Here is a tiny trained network, its code and every weight. The questions are about switching its units off for an input and a class, where a switched-off unit gives its printed mean instead of its output.

import numpy as np


def w(rows, s, z=0):
    codes = np.array(rows[::2]) - 128.0
    scale = np.full(codes.shape[1], s)
    scale[-1] = z or s
    return codes * scale


def norm(h):
    return h / np.sqrt((h * h).mean(-1, keepdims=True) + 1e-5)


def f(y):
    return np.maximum(y, 0)


def log_softmax(a):
    a = a - a.max(-1, keepdims=True)
    return a - np.log(np.exp(a).sum(-1, keepdims=True))


def net(x, mask):
    res = np.array(x, float).reshape(1, 4) / 4 @ E
    u = 0
    for l in range(3):
        y = f(norm(res) @ A[l][:, :-1].T + A[l][:, -1])
        res = res + np.where(mask[u : u + 10], y, B[l][:, -1]) @ B[l][:, :-1]
        u += 10
    return log_softmax(norm(res)[-1] @ U[:, :-1].T + U[:, -1])


A, B = {}, {}
E = w([
[104,47,58,7,148],'x0',
[174,189,161,178,103],'x1',
[154,125,181,88,166],'x2',
[203,186,117,100,164],'x3',
],0.011)
A[0] = w([
[171,183,152,60,76,82],'0.n1',
[124,80,254,112,137,40],'0.n2',
[196,168,96,76,87,3],'0.n3',
[172,168,80,60,127,75],'0.n4',
[97,77,96,113,221,83],'0.n5',
[125,125,158,157,171,195],'0.n6',
[140,204,110,126,162,123],'0.n7',
[55,132,127,107,27,91],'0.n8',
[241,125,231,79,92,86],'0.n9',
[179,118,108,96,119,111],'0.n10',
],0.0094,0.0044)
B[0] = w([
[156,81,107,181,178,195],'0.n1',
[123,94,255,65,63,180],'0.n2',
[199,53,147,151,209,173],'0.n3',
[162,102,111,73,178,224],'0.n4',
[121,178,98,63,125,225],'0.n5',
[167,153,170,108,111,220],'0.n6',
[196,142,108,197,96,213],'0.n7',
[39,60,177,226,148,219],'0.n8',
[103,86,127,147,157,253],'0.n9',
[165,140,106,156,147,191],'0.n10',
],0.0081,0.004)
A[1] = w([
[167,165,135,107,173,115],'1.n1',
[192,139,65,69,130,141],'1.n2',
[39,89,145,119,119,142],'1.n3',
[83,182,181,82,109,100],'1.n4',
[55,97,123,164,53,23],'1.n5',
[153,138,247,112,197,156],'1.n6',
[124,206,138,162,119,159],'1.n7',
[61,87,120,99,200,167],'1.n8',
[117,126,123,138,174,2],'1.n9',
[124,162,169,103,144,38],'1.n10',
],0.012,0.0052)
B[1] = w([
[65,111,101,162,132,193],'1.n1',
[73,108,152,40,185,232],'1.n2',
[129,131,230,238,162,229],'1.n3',
[143,115,255,101,106,148],'1.n4',
[72,90,29,140,206,204],'1.n5',
[147,126,187,128,14,253],'1.n6',
[143,190,2,28,84,210],'1.n7',
[79,189,50,176,34,241],'1.n8',
[173,71,168,133,141,128],'1.n9',
[103,58,197,165,85,133],'1.n10',
],0.0067,0.0065)
A[2] = w([
[68,90,140,177,105,151],'2.n1',
[246,38,98,167,214,120],'2.n2',
[173,172,93,101,115,123],'2.n3',
[137,187,97,177,154,2],'2.n4',
[178,151,97,133,207,34],'2.n5',
[128,67,183,97,148,180],'2.n6',
[137,27,154,65,38,159],'2.n7',
[162,181,137,206,121,116],'2.n8',
[200,118,110,125,192,18],'2.n9',
[151,213,117,138,129,136],'2.n10',
],0.012,0.0044)
B[2] = w([
[131,77,102,173,172,255],'2.n1',
[102,248,167,71,186,225],'2.n2',
[158,84,90,152,137,190],'2.n3',
[161,127,186,162,80,163],'2.n4',
[128,149,179,157,129,173],'2.n5',
[166,167,169,153,124,214],'2.n6',
[116,98,153,179,106,239],'2.n7',
[162,128,30,40,105,241],'2.n8',
[135,135,229,136,133,175],'2.n9',
[141,184,75,182,92,197],'2.n10',
],0.012,0.006)
U = w([
[51,42,19,14,229,3],'0',
[165,195,160,60,222,114],'1',
[29,2,71,225,163,187],'2',
[213,203,31,182,71,116],'3',
[120,58,182,187,95,149],'4',
],0.011,0.0041)

Each question gives the input, the list of numbers given to net, and the class t.
The units are the neurons (one row each of A and B). Each row of codes is followed by its name. A weight is (code - 128) times the scale printed after its matrix; where a second scale follows, it is the last column's (A, B and U).
mask holds one flag per neuron, layer by layer. A switched-off neuron (its flag False) gives its mean, the last column of its row in B, instead of its output. The means were averaged over made-up inputs and are rounded, as every weight is.
A unit's drop is (log p(t) with every unit on - log p(t) with that unit switched off) / (log p(t) with every unit on - log p(t) with every unit switched off).
unit that matters most: the unit with the biggest drop
top k neurons: the k neurons with the biggest drops, biggest first
k most important neurons of layer l: the k neurons of layer l with the biggest drops, biggest first
drop of u: that unit's drop, to one decimal
input [-3,-7,0,1], class 4: 3 most important neurons of layer 1 : [1.n4 1.n5 1.n10]
input [-1,5,-2,8], class 1: top 3 neurons : [2.n2 1.n8 0.n3]
input [0,0,-1,6], class 1: unit that matters most : 2.n2
input [-2,8,-5,-8], class 2: top 2 neurons : [0.n8 1.n5]
input [6,-5,3,-4], class 2: 2 most important neurons of layer 1 : [1.n3 1.n7]
input [5,-8,-4,-2], class 2: 2 most important neurons of layer 2 : [2.n8 2.n2]
input [1,1,5,2], class 4: top 2 neurons : [1.n6 0.n2]
input [5,-7,8,-6], class 4: 3 most important neurons of layer 2 : [2.n6 2.n7 2.n8]
input [8,-7,-4,-5], class 2: 2 most important neurons of layer 1 : [1.n3 1.n7]
input [-5,-8,4,-5], class 4: 2 most important neurons of layer 1 : [1.n4 1.n6]
input [1,3,-1,1], class 1: drop of 2.n2 : 0.1
input [-4,-4,5,1], class 4: drop of 1.n2 : 0.0
input [1,5,0,1], class 1: drop of 2.n2 : 0.2
input [-1,-5,5,-4], class 4: unit that matters most : 0.n2
input [-3,-8,7,-6], class 4: drop of 0.n2 : 0.3
